Below are the code and all the weights of a small trained network. Each question names an input and a class and asks about switching units off, where a switched-off unit gives its printed mean instead of its output.

import numpy as np


def w(rows, s, z=0):
    codes = np.array(rows[::2]) - 128.0
    scale = np.full(codes.shape[1], s)
    scale[-1] = z or s
    return codes * scale


def f(y):
    return y / 2 * (1 + np.tanh(0.7978845608 * (y + 0.044715 * y**3)))


def log_softmax(a):
    a = a - a.max(-1, keepdims=True)
    return a - np.log(np.exp(a).sum(-1, keepdims=True))


def net(x, mask):
    res = np.array(x, float).reshape(1, 8) / 4 @ E
    y = f(res @ A[0][:, :-1].T + A[0][:, -1])
    res = res + np.where(mask, y, B[0][:, -1]) @ B[0][:, :-1]
    return log_softmax(res[-1] @ U[:, :-1].T + U[:, -1])


A, B = {}, {}
E = w([
[215,156,179],'x0',
[146,118,116],'x1',
[125,254,52],'x2',
[113,137,137],'x3',
[213,79,83],'x4',
[108,55,40],'x5',
[84,152,151],'x6',
[138,121,122],'x7',
],0.0082)
A[0] = w([
[156,145,126,77],'N1',
[104,76,145,161],'N2',
[119,87,119,103],'N3',
[125,168,108,189],'N4',
[166,116,186,116],'N5',
[161,119,202,88],'N6',
[151,98,157,102],'N7',
[111,60,170,255],'N8',
[96,135,56,91],'N9',
[127,108,192,143],'N10',
[111,149,115,92],'N11',
[171,135,127,86],'N12',
[151,153,161,93],'N13',
[149,112,134,111],'N14',
[111,108,111,76],'N15',
[73,56,155,123],'N16',
[51,109,179,194],'N17',
[96,105,86,77],'N18',
[139,180,109,139],'N19',
[124,92,94,81],'N20',
[140,59,154,210],'N21',
[96,142,95,90],'N22',
[174,160,43,114],'N23',
[98,61,141,142],'N24',
[132,161,87,162],'N25',
[113,138,58,83],'N26',
[105,74,133,107],'N27',
[158,247,56,114],'N28',
[171,157,158,70],'N29',
[155,188,111,106],'N30',
[111,171,98,186],'N31',
[87,157,47,148],'N32',
[113,177,133,129],'N33',
[130,140,122,183],'N34',
[140,124,112,99],'N35',
[102,151,129,166],'N36',
[90,36,164,154],'N37',
],0.014,0.0063)
B[0] = w([
[120,143,128,128],'N1',
[159,158,141,165],'N2',
[126,147,132,140],'N3',
[138,109,83,183],'N4',
[102,135,194,166],'N5',
[87,144,192,168],'N6',
[108,136,154,147],'N7',
[222,129,164,214],'N8',
[53,131,139,171],'N9',
[127,131,187,168],'N10',
[107,134,114,135],'N11',
[112,137,132,137],'N12',
[104,143,143,145],'N13',
[119,129,140,133],'N14',
[102,149,131,126],'N15',
[135,163,125,175],'N16',
[180,114,131,192],'N17',
[69,155,136,145],'N18',
[127,136,77,175],'N19',
[125,138,127,142],'N20',
[194,120,159,200],'N21',
[94,132,127,146],'N22',
[123,111,85,196],'N23',
[144,181,145,170],'N24',
[115,116,103,177],'N25',
[77,133,123,164],'N26',
[127,166,129,150],'N27',
[144,153,2,254],'N28',
[88,160,151,148],'N29',
[130,158,75,173],'N30',
[122,104,89,191],'N31',
[63,110,130,206],'N32',
[135,119,112,167],'N33',
[148,115,116,153],'N34',
[119,130,123,126],'N35',
[136,111,117,160],'N36',
[154,201,140,198],'N37',
],0.028,0.011)
U = w([
[213,99,163,209],'0',
[165,253,66,125],'1',
[125,30,44,204],'2',
[30,75,84,2],'3',
[132,89,227,38],'4',
],0.0056,0.0035)

Each question gives the input, the list of numbers given to net, and the class t.
The units are the neurons (one row each of A and B). Each row of codes is followed by its name. A weight is (code - 128) times the scale printed after its matrix; where a second scale follows, it is the last column's (A, B and U).
mask holds one flag per neuron, in row order. A switched-off neuron (its flag False) gives its mean, the last column of its row in B, instead of its output. The means were averaged over made-up inputs and are rounded, as every weight is.
A unit's drop is (log p(t) with every unit on - log p(t) with that unit switched off) / (log p(t) with every unit on - log p(t) with every unit switched off).
The circuit of an input: a set's keep is (log p(t) with only the set's units on - log p(t) with every unit switched off) / (log p(t) with every unit on - log p(t) with every unit switched off). Starting from the 12 units with the biggest drops (on a tie, the unit counted first), units are removed one at a time, each time the one whose removal leaves the highest keep (on an exact tie, the one counted first), for as long as the keep stays at least 0.8.
circuit, biggest first: the units of the circuit, biggest drop first
most important unit: the unit with the biggest drop
k most important neurons: the k neurons with the biggest drops, biggest first
drop when u is switched off: that unit's drop, to one decimal
input [-2,-2,2,-4,-4,-8,-7,-2], class 2: circuit, biggest first : [N37; N24; N16]
input [1,2,-3,4,-5,-1,-5,2], class 4: circuit, biggest first : [N28]
input [-5,5,0,-5,-5,-3,-8,-3], class 0: circuit, biggest first : [N28; N30]
input [-1,-5,5,6,2,2,2,6], class 3: circuit, biggest first : [N8; N32]
input [-2,6,-8,-2,4,6,-5,7], class 1: 2 most important neurons : [N37; N24]
input [-1,1,7,1,1,3,1,5], class 3: circuit, biggest first : [N32; N8]
input [2,5,-7,-4,8,-1,2,5], class 4: 4 most important neurons : [N28; N5; N6; N7]
input [-4,-1,7,6,-4,1,1,-5], class 3: 3 most important neurons : [N32; N9; N8]
input [4,7,-4,3,-6,6,-7,-8], class 0: circuit, biggest first : [N28; N8]
input [4,-3,-4,4,-3,-2,-6,1], class 4: circuit, biggest first : [N28; N6]
input [-1,-4,3,8,-2,-7,-5,-7], class 2: 2 most important neurons : [N37; N24]
input [1,8,-5,3,6,4,-8,5], class 0: 3 most important neurons : [N28; N21; N8]
input [-3,-5,-8,7,-2,-7,-2,-8], class 0: 2 most important neurons : [N8; N17]
input [-1,3,-8,1,3,-1,4,4], class 0: circuit, biggest first : [N8]
input [8,4,0,3,-7,-8,-1,-5], class 4: 2 most important neurons : [N6; N5]
input [-1,6,7,2,-7,-6,0,6], class 2: 2 most important neurons : [N37; N31]
input [-8,6,-7,-5,2,-3,0,6], class 0: 3 most important neurons : [N28; N8; N21]
input [-1,5,7,0,-2,3,5,-5], class 3: 3 most important neurons : [N32; N9; N8]
input [-8,5,-5,-3,2,-6,1,-2], class 0: 2 most important neurons : [N28; N8]
input [-8,-1,3,8,-4,0,8,4], class 2: most important unit : N17
input [-2,2,4,-2,1,-6,-5,1], class 2: drop when N24 is switched off : 0.1
input [-1,-2,8,-4,7,-6,2,-4], class 2: drop when N37 is switched off : 0.2
input [0,-4,-2,-1,4,-1,0,2], class 0: drop when N27 is switched off : 0.0
input [5,-7,0,2,7,-6,-6,-7], class 4: drop when N28 is switched off : 0.1
